Below are the code and all the weights of a small trained network. Each question names an input and a class and asks about switching units off, where a switched-off unit gives its printed mean instead of its output.

import numpy as np


def w(rows, s, z=0):
    codes = np.array(rows[::2]) - 128.0
    scale = np.full(codes.shape[1], s)
    scale[-1] = z or s
    return codes * scale


def norm(h):
    return h / np.sqrt((h * h).mean(-1, keepdims=True) + 1e-5)


def f(y):
    return y / 2 * (1 + np.tanh(0.7978845608 * (y + 0.044715 * y**3)))


def log_softmax(a):
    a = a - a.max(-1, keepdims=True)
    return a - np.log(np.exp(a).sum(-1, keepdims=True))


def net(x, mask):
    res = np.array(x, float).reshape(1, 6) / 4 @ E
    u = 0
    for l in range(2):
        y = f(norm(res) @ A[l][:, :-1].T + A[l][:, -1])
        res = res + np.where(mask[u : u + 4], y, B[l][:, -1]) @ B[l][:, :-1]
        u += 4
    return log_softmax(norm(res)[-1] @ U[:, :-1].T + U[:, -1])


A, B = {}, {}
E = w([
[117,78,192,182,63,95,122,62],'x0',
[187,114,150,204,155,31,103,65],'x1',
[72,47,135,216,149,98,245,125],'x2',
[86,40,51,98,211,112,116,126],'x3',
[59,107,118,200,82,225,79,98],'x4',
[131,124,109,82,123,214,110,3],'x5',
],0.0052)
A[0] = w([
[111,84,2,50,108,181,129,127,163],'0.n0',
[207,131,197,216,13,113,86,26,97],'0.n1',
[92,114,105,115,182,125,52,26,6],'0.n2',
[115,97,101,233,168,61,221,231,18],'0.n3',
],0.0051,0.0023)
B[0] = w([
[124,164,100,254,80,166,106,118,235],'0.n0',
[25,143,195,185,186,31,161,155,249],'0.n1',
[100,141,128,129,244,138,111,89,155],'0.n2',
[27,151,248,176,118,2,162,33,252],'0.n3',
],0.0092,0.0031)
A[1] = w([
[96,59,141,146,159,124,154,68,2],'1.n0',
[173,77,170,140,123,92,176,2,245],'1.n1',
[154,192,181,101,83,135,104,135,85],'1.n2',
[51,124,189,127,91,210,137,176,188],'1.n3',
],0.0085,0.0019)
B[1] = w([
[129,246,205,159,87,68,118,185,195],'1.n0',
[1,159,189,106,148,78,111,68,254],'1.n1',
[181,110,185,61,120,36,83,136,162],'1.n2',
[72,108,141,207,208,166,172,13,207],'1.n3',
],0.0088,0.0063)
U = w([
[133,58,92,142,102,98,151,208,2],'0',
[57,150,209,164,117,57,149,105,191],'1',
[252,158,114,67,84,118,101,181,33],'2',
[114,126,58,177,145,230,114,90,230],'3',
],0.013,0.0042)

Each question gives the input, the list of numbers given to net, and the class t.
The units are the neurons (one row each of A and B). Each row of codes is followed by its name. A weight is (code - 128) times the scale printed after its matrix; where a second scale follows, it is the last column's (A, B and U).
mask holds one flag per neuron, layer by layer. A switched-off neuron (its flag False) gives its mean, the last column of its row in B, instead of its output. The means were averaged over made-up inputs and are rounded, as every weight is.
A unit's drop is (log p(t) with every unit on - log p(t) with that unit switched off) / (log p(t) with every unit on - log p(t) with every unit switched off).
The circuit of an input: a set's keep is (log p(t) with only the set's units on - log p(t) with every unit switched off) / (log p(t) with every unit on - log p(t) with every unit switched off). Starting from all 8 units, units are removed one at a time, each time the one whose removal leaves the highest keep (on an exact tie, the one counted first), for as long as the keep stays at least 0.8.
units of the circuit, in order: the units of the circuit, biggest drop first
most important unit: the unit with the biggest drop
top k neurons: the k neurons with the biggest drops, biggest first
k most important neurons of layer l: the k neurons of layer l with the biggest drops, biggest first
drop of u: that unit's drop, to one decimal
input [3,-8,3,2,-7,8], class 3: most important unit => 0.n3
input [1,-4,-8,-5,3,7], class 3: top 3 neurons => (0.n3 1.n1 1.n0)
input [-1,0,-7,-7,0,-6], class 2: units of the circuit, in order => (1.n1 0.n3)
input [7,-6,5,4,3,5], class 3: units of the circuit, in order => (0.n3 0.n1)
input [7,-4,-4,8,-5,3], class 3: units of the circuit, in order => (0.n3 0.n1 0.n0)
input [-4,0,-8,3,1,2], class 3: top 2 neurons => (0.n0 1.n0)
input [-3,-6,-3,-8,-3,4], class 2: 2 most important neurons of layer 1 => (1.n2 1.n1)
input [-1,-4,-8,-7,8,4], class 3: top 2 neurons => (1.n1 0.n3)
input [-2,-7,-4,-4,-6,-8], class 2: top 2 neurons => (1.n1 0.n1)
input [-7,6,-2,-1,-7,3], class 2: drop of 0.n3 => 0.4
input [-7,-6,-1,3,-8,-3], class 2: drop of 1.n3 => 0.2
